Below are the code and all the weights of a small trained network. Each question names an input and a target symbol and asks about switching units off, where a switched-off unit gives its printed mean instead of its output.

import numpy as np


def w(rows, s, z=0):
    codes = np.array(rows[::2]) - 128.0
    scale = np.full(codes.shape[1], s)
    scale[-1] = z or s
    return codes * scale


def norm(h):
    return h / np.sqrt((h * h).mean(-1, keepdims=True) + 1e-5)


def f(y):
    return np.maximum(y, 0)


def softmax(a):
    e = np.exp(a - a.max(-1, keepdims=True))
    return e / e.sum(-1, keepdims=True)


def log_softmax(a):
    a = a - a.max(-1, keepdims=True)
    return a - np.log(np.exp(a).sum(-1, keepdims=True))


def net(x, mask):
    ids = ['ΓΠΩαβεηθλτφ'.index(c) for c in x.split()]
    T = len(ids)
    res = E[ids] + P[:T]
    q, k, v = (norm(res) @ M[0].T for M in (Q, K, V))
    z = softmax(np.where(np.tri(T) > 0, q @ k.T / 4**0.5, -1e9)) @ v
    res = res + np.where(mask[0], z, O[0][:, -1]) @ O[0][:, :-1]
    y = f(norm(res) @ A[0][:, :-1].T + A[0][:, -1])
    res = res + np.where(mask[1:9], y, B[0][:, -1]) @ B[0][:, :-1]
    return log_softmax(norm(res)[-1] @ U[:, :-1].T + U[:, -1])


Q, K, V, O, A, B = {}, {}, {}, {}, {}, {}
E = w([
[140,103,134,118,127,113],'Γ',
[119,94,118,147,127,110],'Π',
[84,86,142,55,99,124],'Ω',
[168,167,144,132,105,163],'α',
[175,151,151,125,142,131],'β',
[130,168,116,121,116,140],'ε',
[127,138,159,131,177,104],'η',
[179,104,162,158,118,179],'θ',
[137,91,118,146,116,121],'λ',
[143,163,101,250,89,69],'τ',
[164,90,170,107,161,176],'φ',
],0.021)
P = w([
[142,198,2,186,202,209],'0',
[98,132,174,119,97,164],'1',
[83,144,189,111,99,164],'2',
[77,164,187,114,85,150],'3',
[86,165,197,108,71,143],'4',
[69,183,212,114,73,131],'5',
[64,188,219,102,74,138],'6',
[68,172,222,93,73,124],'7',
],0.0036)
Q[0] = w([
[93,3,101,91,111,37],'h1',
[141,148,185,102,166,194],'h1',
[108,61,109,129,47,119],'h1',
[76,137,142,91,113,129],'h1',
],0.015)
K[0] = w([
[152,104,24,179,248,166],'h1',
[111,64,204,25,80,149],'h1',
[126,104,60,199,138,229],'h1',
[97,150,47,75,140,130],'h1',
],0.012)
V[0] = w([
[193,83,159,119,26,134],'h1',
[80,2,160,83,153,49],'h1',
[99,131,11,180,127,220],'h1',
[233,93,110,140,218,57],'h1',
],0.008)
O[0] = w([
[165,170,45,75,35,146,200],'h1',
[92,165,144,173,70,172,3],'h1',
[212,25,146,89,95,93,125],'h1',
[108,100,52,93,194,254,67],'h1',
],0.01,0.0026)
A[0] = w([
[80,20,44,2,181,135,145],'n1',
[120,111,219,60,181,130,111],'n2',
[193,88,205,149,248,113,157],'n3',
[164,46,162,59,18,38,160],'n4',
[239,236,209,198,156,165,163],'n5',
[124,112,104,234,157,104,117],'n6',
[116,124,76,102,236,25,183],'n7',
[61,54,211,54,172,129,3],'n8',
],0.0079,0.0043)
B[0] = w([
[198,241,228,174,128,54,229],'n1',
[133,132,54,221,184,152,171],'n2',
[19,108,128,91,18,120,199],'n3',
[57,150,40,162,114,207,254],'n4',
[184,119,102,254,154,50,223],'n5',
[111,105,87,149,199,189,144],'n6',
[72,195,96,84,189,185,202],'n7',
[158,54,94,221,132,118,157],'n8',
],0.0075,0.0081)
U = w([
[99,8,167,172,73,159,109],'Γ',
[180,177,244,173,54,46,109],'Π',
[116,143,36,206,143,107,180],'Ω',
[206,98,186,124,153,227,148],'α',
[86,148,58,28,131,22,100],'β',
[44,163,75,104,46,228,216],'ε',
[168,200,140,71,223,106,81],'η',
[14,71,157,145,196,180,94],'θ',
[111,16,178,93,113,35,248],'λ',
[234,183,58,50,71,91,1],'τ',
[239,51,85,116,37,149,97],'φ',
],0.011,0.0035)

Each question gives the input, a string of symbols that net reads in full, and the target symbol t.
The units are the heads (4 rows each of Q, K, V and O) and the neurons (one row each of A and B). Each row of codes is followed by its name. A weight is (code - 128) times the scale printed after its matrix; where a second scale follows, it is the last column's (O, A, B and U).
mask holds one flag per unit, heads first, then neurons. A switched-off unit (its flag False) gives its mean, the last column of its rows in O or B, instead of its output. The means were averaged over made-up inputs and are rounded, as every weight is.
A unit's drop is (log p(t) with every unit on - log p(t) with that unit switched off) / (log p(t) with every unit on - log p(t) with every unit switched off).
The circuit of an input: a set's keep is (log p(t) with only the set's units on - log p(t) with every unit switched off) / (log p(t) with every unit on - log p(t) with every unit switched off). Starting from all 9 units, units are removed one at a time, each time the one whose removal leaves the highest keep (on an exact tie, the one counted first), for as long as the keep stays at least 0.8.
circuit, biggest first: the units of the circuit, biggest drop first
most important unit: the unit with the biggest drop
top k neurons: the k neurons with the biggest drops, biggest first
drop when u is switched off: that unit's drop, to one decimal
input φ Π φ Π Ω, target Π: circuit, biggest first => [n1]
input β τ β ε Π, target η: circuit, biggest first => [h1 n1]
input λ β Ω, target φ: top 2 neurons => [n1 n4]
input α φ λ Γ, target β: circuit, biggest first => [h1 n3 n7]
input φ λ τ α Π, target Π: circuit, biggest first => [n1 h1]
input Π η β Π α Ω, target Γ: circuit, biggest first => [h1 n4 n1]
input α ε β λ λ β φ α, target τ: top 3 neurons => [n1 n2 n8]
input β τ θ λ η ε φ, target Ω: top 3 neurons => [n5 n1 n2]
input φ ε α θ φ θ, target φ: circuit, biggest first => [h1 n7]
input θ Ω φ ε α φ η, target Π: circuit, biggest first => [h1 n4]
input Ω ε φ β λ ε η Π, target ε: circuit, biggest first => [n5 n4]
input ε λ β β, target η: circuit, biggest first => [h1 n4]
input φ λ θ Γ, target Π: circuit, biggest first => [n1 h1]
input Π η Π Ω λ Ω λ, target Γ: most important unit => h1
input ε β θ ε ε, target β: circuit, biggest first => [h1 n1 n7]
input Ω β τ λ, target ε: top 3 neurons => [n4 n5 n3]
input β λ τ ε Ω λ, target η: top 2 neurons => [n1 n7]
input α λ Γ Γ Γ Ω α λ, target β: drop when h1 is switched off => 1.2
input Π β Π β Γ θ, target ε: drop when n7 is switched off => 0.0
input ε β α, target τ: drop when n2 is switched off => 0.1
input φ β ε α θ φ λ, target Π: drop when n1 is switched off => 2.6
input Ω α Γ λ, target ε: top neuron => [n5]
